Q_834: [145  87 163 112 132]
Q_379: [108  96 152 109 130]
Q_896: [134 134 144 103 134]
Q_902: [139  83 152 109 140]
Q_210: [134  73 141 155 128]
Q_921: [ 57  57  56 118  57]
Q_887: [175 118 173 124 136]
Q_661: [113  75 127  98 127]
Q_179: [107  95 101 103 122]
Q_560: [108  96 101 103 123]
places Q_921: [57] => 1 2 5
places Q_896: [134] => 1 2 5
places Q_661: [75] => 2
places Q_661: [127] => 3 5
places Q_834: [112] => 4

Q_618: [123 136 135 138 142 141 113 124 134 138]
Q_647: [139 136 135 136 138 141 135 135 123 138]
Q_806: [118  93 154 127 134  48  42 114  93  95]
places Q_647: [138] => 5 10
places Q_618: [135] => 3
places Q_647: [135] => 3 7 8
places Q_618: [136] => 2

Q_373: [128 136 132 120  90 151 144 147 155 174  98 133  81  69 177 107 111 181
 128 144 185  80 147 126 151]
Q_973: [123 125 140 138  97 130 125 160 158 210  77 112  83  62 190 105 124 207
 121 132 199 121 149 100 158]
Q_962: [136 154 118 141  79 184 174 141 149 117 133 168  77  80 157 110  93 139
 141 163 164 167 145 166 141]
Q_877: [137 155 117  89  79 186 175 125 148 114 134 169  77  80 156 110  92 136
 142 164 163 168 144 168 140]
Q_452: [123 126 140 139  97 130 125 159 158 211  77 112  83  62 190 105 124 208
 121 132 199 120 149 101 158]
Q_843: [145 145 118  90  80  90  90 126 147  90 133 168  80  81 155 111  81 137
  81  80  81  81 145 168 141]
Q_402: [136 150 152 127 130 179 161 136  99 188  73 118 158 112 137 163 180  79
 120 160 159 182 139 161 136]
Q_59: [135 149 152 127 130 178 161 136  99 188  74 119 157 113 136 163 180 135
 119 161 159 182 139 144 136]
places Q_962: [141] => 4 8 19 25
places Q_843: [145] => 1 2 23
places Q_843: [80] => 5 13 20
places Q_843: [81] => 14 17 19 21 22

Q_364: [112 128 122 131 110 117 137 113 109 134 142 121 122 114 153 108  82 123
 142 121 136 130 141 106 116 133 138 139 130 136 128 149 108 116 119 134
 123 133 145 142 129 147 129 137 128 127 128 114 140 117 114 129 112 103
 132 128 128 143 139]
Q_494: [153 100 134 125 143 160 132 169 104 155 116 131 109 128 140 136 207 112
 120 107 150 151 100 115 142 120 147 125 131 137 144 169 143 121 154 124
 133 140 151 125 130 100 123  71 134 126 145 161 120 172 118 151 151 146
 145 115 104 106 121]
Q_932: [108 130 137 125 146 126 139 149 158 134 113 139 121 126 145 116 127 100
 139 114 117 116 110 132 125 126 128  85 124 116 121 119 121 134 131 148
 136 137 121 130 125 130 149 134 125 133 118 108 124 131 124 134 135 143
 101 135 125 151 124]
Q_766: [126 100 121 116 135 111 141 146 160 135 101 111 125 131 150 117 128 129
 142 111 119 110  99 157 121 134 138  96 135 124 122 107  69 105 146 128
 138  98 168 114 135 132 146  96 143 145 106 113 140 135 123 105 105 132
  98 133 122 157 126]
Q_54: [108 131 133 111 161 146 141 136 141 168 118 150 127 125 118 115  66  94
 116 112 120 136 134  84 109 124  94  96 118 119 119 142 174 148 117 135
 145 154 110 139 127 138 130 155 113 126 131 112  89 126 125 144 114 152
 117 139 118 135 113]
Q_779: [135 116 133 140 137 127 131 140 109 153 112 122 128 136 131 127 151 118
 127 130 132 131 129 118 120 135 136 127 131 154 126 115 154 121 138 115
 133 121 126 129 130 125 125 128 143 126 143 124 128 125 133 133 112 136
 116 129 108 124 125]
Q_413: [119 111 120 127 142 118 119 146 132 129 121 129 130 124 130 134 148 131
 133 114 126 117 133 129 127 132 138 117 125 134 124 129 120 125 134 121
 133 123 138 133 139 123 142 120 123 127 120 112 137 130 124 124 122 138
 102 117 128 143 144]
Q_278: [130 131 118 128 132 130 128 129 155 127 117 153 124 135 123 118 136  97
 126 135 111 131  89 135 125 131 138 125 127 129 129 131 129 141 127 147
 131 137  98 121 141 111 123 105 121 142 125 134 108 150 121 138 128 141
 150 141 132 123 119]
places Q_413: [125] => 29 34
places Q_494: [169] => 8 32
places Q_766: [106] => 47
places Q_54: [118] => 11 15 29 57
places Q_766: [135] => 5 10 29 41 50
places Q_494: [104] => 9 57

Q_550: [191 188 191 191 191]
Q_568: [101  96 190 103 107]
Q_598: [141 130  94 150 116]
places Q_550: [191] => 1 3 4 5
places Q_568: [107] => 5

Q_859: [118 128 117 176 118 128 128]
Q_154: [111 177 177  85 177  97  97]
Q_80: [197 197 197 197 109 197 196]
Q_282: [142 108 120 119 137 169 119]
Q_72: [ 89 184 178  97  95  50  80]
Q_199: [198 173 173 173 135 204 161]
Q_697: [ 98 172 159  93  92  78 104]
places Q_154: [177] => 2 3 5
places Q_80: [197] => 1 2 3 4 6
places Q_859: [118] => 1 5
places Q_199: [173] => 2 3 4
places Q_697: [98] => 1

Q_846: [118 168 109 131  51]
Q_401: [124  94  76 147  94]
Q_315: [160  85 170 126 156]
Q_929: [143 118 118  85 118]
Q_545: [ 47 137  66  65 182]
Q_756: [124  94 117  90  99]
Q_157: [143 136 129 137 120]
Q_164: [118 117 109 131 178]
places Q_929: [118] => 2 3 5
places Q_545: [66] => 3
places Q_401: [76] => 3

Q_341: [103 103 130 132]
Q_47: [103 195 162 139]
Q_65: [131 131 131 131]
places Q_65: [131] => 1 2 3 4
places Q_341: [130] => 3
places Q_341: [103] => 1 2
places Q_341: [132] => 4
places Q_47: [195] => 2
places Q_47: [139] => 4
places Q_47: [103] => 1

Q_837: [121 137 168 157 161 108 145 165 147]
Q_835: [141  91 176 131 130 166 195 160  86]
Q_376: [117  99 177 150 194 127 191 101 106]
Q_182: [117 191 177 150 138 191 191 183 191]
Q_847: [ 91 156 105 192 115 156 115 115 105]
Q_487: [ 88 153 110 121  63 150 117 112  96]
Q_771: [117  99 177 177 192 127 191 106 106]
places Q_771: [191] => 7
places Q_771: [192] => 5
places Q_847: [156] => 2 6
places Q_182: [191] => 2 6 7 9

Q_938: [136 112 134 119]
Q_151: [160 160 122 123]
Q_882: [136 136 135 129]
Q_77: [ 57 136 123 196]
Q_380: [147 122 133 122]
Q_610: [136 135 136 132]
Q_464: [155 150 149 107]
places Q_882: [136] => 1 2
places Q_464: [149] => 3
places Q_610: [132] => 4
places Q_464: [107] => 4
places Q_380: [122] => 2 4
places Q_610: [136] => 1 3
places Q_151: [123] => 4

Q_21: [174  99 159  99 157]
Q_611: [125 152 120 101  97]
Q_977: [200 169  97  85  69]
Q_96: [114  91 205 161 115]
Q_357: [ 95 139  95  84 146]
Q_565: [124 124 105 124 124]
Q_393: [175 165 102 213  69]
Q_840: [185 150 103  82 105]
Q_596: [110 212 141 141 212]
Q_311: [173  83 157 167 167]
places Q_311: [167] => 4 5
places Q_565: [124] => 1 2 4 5
places Q_21: [99] => 2 4
places Q_611: [97] => 5
places Q_596: [141] => 3 4
places Q_596: [212] => 2 5

Q_362: [196  64  82 167  79 185  88  86 205  78 179 162  82  82 180 106]
Q_587: [206  81 184 191  70 191 191  84 166 166  70  70 177 177 169  91]
Q_776: [ 88  64 199 167  79 185  88  86 205 167 179  77  83 160 180 106]
Q_253: [192  82 191  83  79 163  83  99 163  99 183  79  83 163  83 163]
places Q_253: [163] => 6 9 14 16
places Q_776: [77] => 12
places Q_587: [166] => 9 10
places Q_362: [82] => 3 13 14
places Q_253: [99] => 8 10
places Q_587: [191] => 4 6 7

Q_943: [ 78  85 176  65  56]
Q_874: [115 126 177 138 167]
Q_208: [131 147  75 197  78]
Q_689: [ 80 103 102  49 128]
Q_158: [109 109 191 109  91]
Q_841: [ 78  85 176  87  56]
Q_682: [108  89 173 130 148]
Q_741: [115 117 115 117 117]
Q_118: [116 148 116 148 148]
places Q_682: [130] => 4
places Q_158: [109] => 1 2 4
places Q_741: [117] => 2 4 5
places Q_943: [78] => 1
places Q_118: [148] => 2 4 5

Q_931: [179 141 154  68  79 141 181 141]
Q_64: [ 98 190  69  98 180 190 180 183]
Q_3: [199 156 149 145  98  67 148 148]
places Q_931: [179] => 1
places Q_64: [180] => 5 7
places Q_931: [68] => 4
places Q_931: [141] => 2 6 8

Q_259: [121 111 141 111]
Q_79: [139 139 179 119]
Q_928: [143 175 136  94]
Q_573: [180 105 180 180]
Q_544: [200 123 137 141]
Q_999: [135  92 112 137]
Q_674: [102 107 141 166]
Q_597: [166 116 116 126]
Q_288: [146 139 107 141]
Q_651: [164 119  98 140]
places Q_79: [139] => 1 2
places Q_597: [126] => 4
places Q_573: [180] => 1 3 4
places Q_259: [111] => 2 4
places Q_651: [140] => 4

Q_15: [130 135 126 156 117 134 112 124 139 133 127 136 131 129 132 134 132 109
 133 140 123 141 108 126 128 134 131 128 121 143 132 138 140 140 132 127]
Q_685: [130 135 126 135 117 124 107 124 123 133 127 133 123 122 122 134 120 109
  90 132 143 116 105 126 128 140 127 115 115 143 145 117 140 140 112 108]
Q_407: [130 143 126 129 117 133 126 130 139 132 127 123 131 129 123 123 126 124
 133 134 142 122 131 126 136 134 131 127 117 138 132 138 140 113 127 133]
Q_13: [130  66 122 143 117 134 112 124 139 161 107 123 137 129 132 107 132 100
 150 124  79 174 107 126 107 100 144 131 165 143 132 138 137 158 127  92]
Q_852: [130  61 121 168 117 134  98 103 139 185 127 123 138 129 132 197 132  75
 167 111  55 178  89 128  85  98 147 135 195 156 132 140 136 191 127  90]
places Q_13: [107] => 11 16 23 25
places Q_685: [130] => 1

Q_589: [129 139 136 187  81 111 188 112 141 152  78 123 124  81  74 126 119]
Q_14: [151 168 178  85 151 112  86 151 112 176 153 151  94 112 151 113 189]
Q_860: [127 121 123  47 123 133  74 130 129 118 178 136 133 121 172 123 143]
Q_203: [125  83  82 131 124 165 132 194  89  93 115 130 147 128 127 137  77]
Q_290: [122  86  79 113 129 170 129 129 129  72 127 162 148 140 147 147  65]
places Q_589: [81] => 5 14
places Q_14: [112] => 6 9 14
places Q_860: [129] => 9
places Q_290: [129] => 5 7 8 9

Q_377: [138 172  97 153 172 108 107 127 116  72 107 125 125 167  95 114 155 141
 138 138 138 135 167 111 125 103 107 164 136 138 145 139 147 107 149 121
 104  90 167 162 133 106 167 169 110 136 121 133 109 164 108 143 106]
Q_250: [168 141 136 136 115 115 116 117 150 116 101  79 136 132  77 136 118 152
 155 156 136 125 138 159  81 105 116 170 137 168  96 157 117 127 136 107
  95 138 159 126 136 112 144  98 112 129 114 130 112 150 112  98  84]
Q_678: [168 141 168 111 115 115 116 117 150 116 101  79 136 132  77 140 118 152
 155 156 110 125 138 159  81 105 116 170 137 168  96 126 138  72 143 117
 137 142 157 126 101 134 126 169 117 181 104 108 128 196 127 135  86]
Q_728: [138 172  97 153 172 108 140 127 116  72 107 125 125 105  95 114 155 141
 138 138 138 135 167  93 125 103  69 164 136 138 145 139 147 134 149 121
 104  90  92 162 133  99 137 169  95 149 132 137 115 170  91 114 112]
places Q_250: [136] => 3 4 13 16 21 35 41
places Q_250: [112] => 42 45 49 51
places Q_377: [107] => 7 11 27 34

Q_107: [118 165  78  97]
Q_145: [127 124 110 129]
Q_171: [132 130 129 134]
Q_312: [137 131 148 140]
Q_493: [103 103  65  65]
Q_955: [142 136 144 146]
Q_539: [120 145 104 109]
Q_912: [130 155 117 119]
Q_553: [120 124 112 119]
places Q_493: [103] => 1 2
places Q_539: [104] => 3
places Q_912: [117] => 3

Q_263: [130 105 152 114 130 112 146 114 130 151 133 127 127 124]
Q_28: [108 129 141 149 130 116 138 135 127 135 149 122 147 123]
Q_292: [113 134 115 119 123 154 128 133 124 120 116 132 124 128]
Q_676: [ 97 122 153 149 153 153 129 120 120 120 122 144 117 122]
Q_822: [128 116 115 144 123 128 128 128 124 120 116 132 124 128]
Q_274: [114 100 100 118 129 123 121 108 128 122 123 124 134 130]
places Q_822: [128] => 1 6 7 8 14
places Q_676: [153] => 3 5 6
places Q_263: [133] => 11

Q_797: [135  79 121 129 139 123 125 111 130 173 114 101 176 163 132 134  85 107
  96 136 138  91 125 134 168 157 136 124 140 178 131]
Q_345: [153 156 127 120 137 128  84 114 127  78 125 116 125 112 112 113 126 161
 173  91 115 133 124 157  92 159 136 139 131 117 148]
Q_381: [ 95 136 133 115 124 119 177 144 115 181 107 151 117 140 130 147 147  87
 140 166 139 158 133 124 126  89 114 129 158 107 107]
Q_222: [ 96 144 134 141  97 151  97 112 171  91 125 150 130  98 183 167 112 147
 160 112  81 148 155 138  98 139 129 141 126 107 138]
Q_180: [126  79 121 129 139 123 126 126 130 173 114 101 176 163 132 126  85 126
 126 136 138  91 125 134 168 126 112 132 150 146 114]
Q_745: [ 95 136 133 115 124 119 177 144 115 181 107 151 117 140 130 147 147  87
 103 166 139 158 133 124 126 104 109 154 157 102  81]
Q_469: [148 122 120 157 116 128 129 111 145 114 162 141 157 114 168 124 127 150
 145 111 128  86 141 113 154 144 152 153  86 139 144]
places Q_180: [126] => 1 7 8 16 18 19 26
places Q_745: [147] => 16 17
places Q_469: [114] => 10 14
places Q_381: [140] => 14 19
places Q_345: [133] => 22

Q_857: [131 162 176 176  91]
Q_465: [132 205 132 205 163]
Q_211: [131 131 177 131 131]
places Q_211: [131] => 1 2 4 5
places Q_857: [176] => 3 4
places Q_857: [91] => 5
places Q_465: [205] => 2 4
places Q_211: [177] => 3
places Q_465: [163] => 5
places Q_465: [132] => 1 3

Q_331: [111 111 111 122]
Q_225: [ 76 194  76  76]
Q_276: [ 76 193  83  97]
Q_613: [179 179 161 179]
places Q_331: [111] => 1 2 3
places Q_613: [179] => 1 2 4
places Q_225: [194] => 2

Q_353: [125 144 102  96 121 109 125 146 147]
Q_227: [158  89 132 150 150 121 164 123 150]
Q_132: [145 103 129 138 127 129 150 123 127]
Q_528: [110 139 110 106 139 132 106 110 146]
Q_216: [155  94 137 154 116 111 159 124 140]
Q_239: [156 152 128 117  70  42 126 170 167]
Q_149: [121 142 109  92 114 140 128 149 147]
places Q_528: [139] => 2 5
places Q_528: [110] => 1 3 8
places Q_227: [150] => 4 5 9

Q_983: [188 126  91 142 102  78 113 131 101 139 113 107 159  45 126  86 133 140
 170 143 100 106 105 152  99 171 129 106 133  99 158 124 154 176 141 113
 122 157 119 120 109 137 105 187 125 128 101]
Q_257: [146 142 123 113  90 153 123 134  90 104  99 120 124 102 151 177 165  95
 108 179  64  93 135 108 125 149  80 147 162 112 126 139 101 177 128 128
 139 107 185 116 132 117  80 148 118 136 134]
Q_849: [164  82 144 151  79 152 102 155 137 148 119  84 127  43 130 116 126 152
 167 126 115 105 108 138  96 160 140 102 111 113 130 118 154  89 141  99
 134 135 125 168 113 143  95 149 129 104  98]
Q_56: [114 127 194 116 116 149 143 166 158 106 130 148 136 124 121 158 117 130
 105 104 127 118 141 108 167  83 143 144 147 141  82 141 155  80  98 135
  78 121 151 174 119 167 115  42 131 130  99]
Q_555: [113 161 110 113 144 126 162 114 138 119  96 172  79 103 123 133 126 116
 118 123 130  98 135  54 110  84 115 112 198 130 128 146 131 171 113 122
 139 124 178 133 117 118 167  75 128 143 142]
Q_130: [114 127 194 116 116 149 143 166 158 106 130 148 136 124 121 158 117 130
 105 104 127 118 141 108 167  83 143 144 147 141  82 141 155  80  98 135
  78 121 151 143 112 164 102 141 127 153  95]
Q_348: [173 172 141 103 110  77 120 138 144 143 141 167 157 142 139  60 170 157
 127 128 157 170  79 110 120 123 120 138 129 108  94 133 129 132  90 168
  98 125 107  84 100 184 106 121 144 173 103]
Q_538: [ 96 130 131 125 177 123 157 101 140  88 163 165  79 207 113 115  98 133
 125 119 156 162 170  88 146  75 161 129 140 137 140 116 155  73 143 127
 136 122 134 113 137 110 153  94 138 151 169]
places Q_538: [137] => 30 41
places Q_348: [157] => 13 18 21

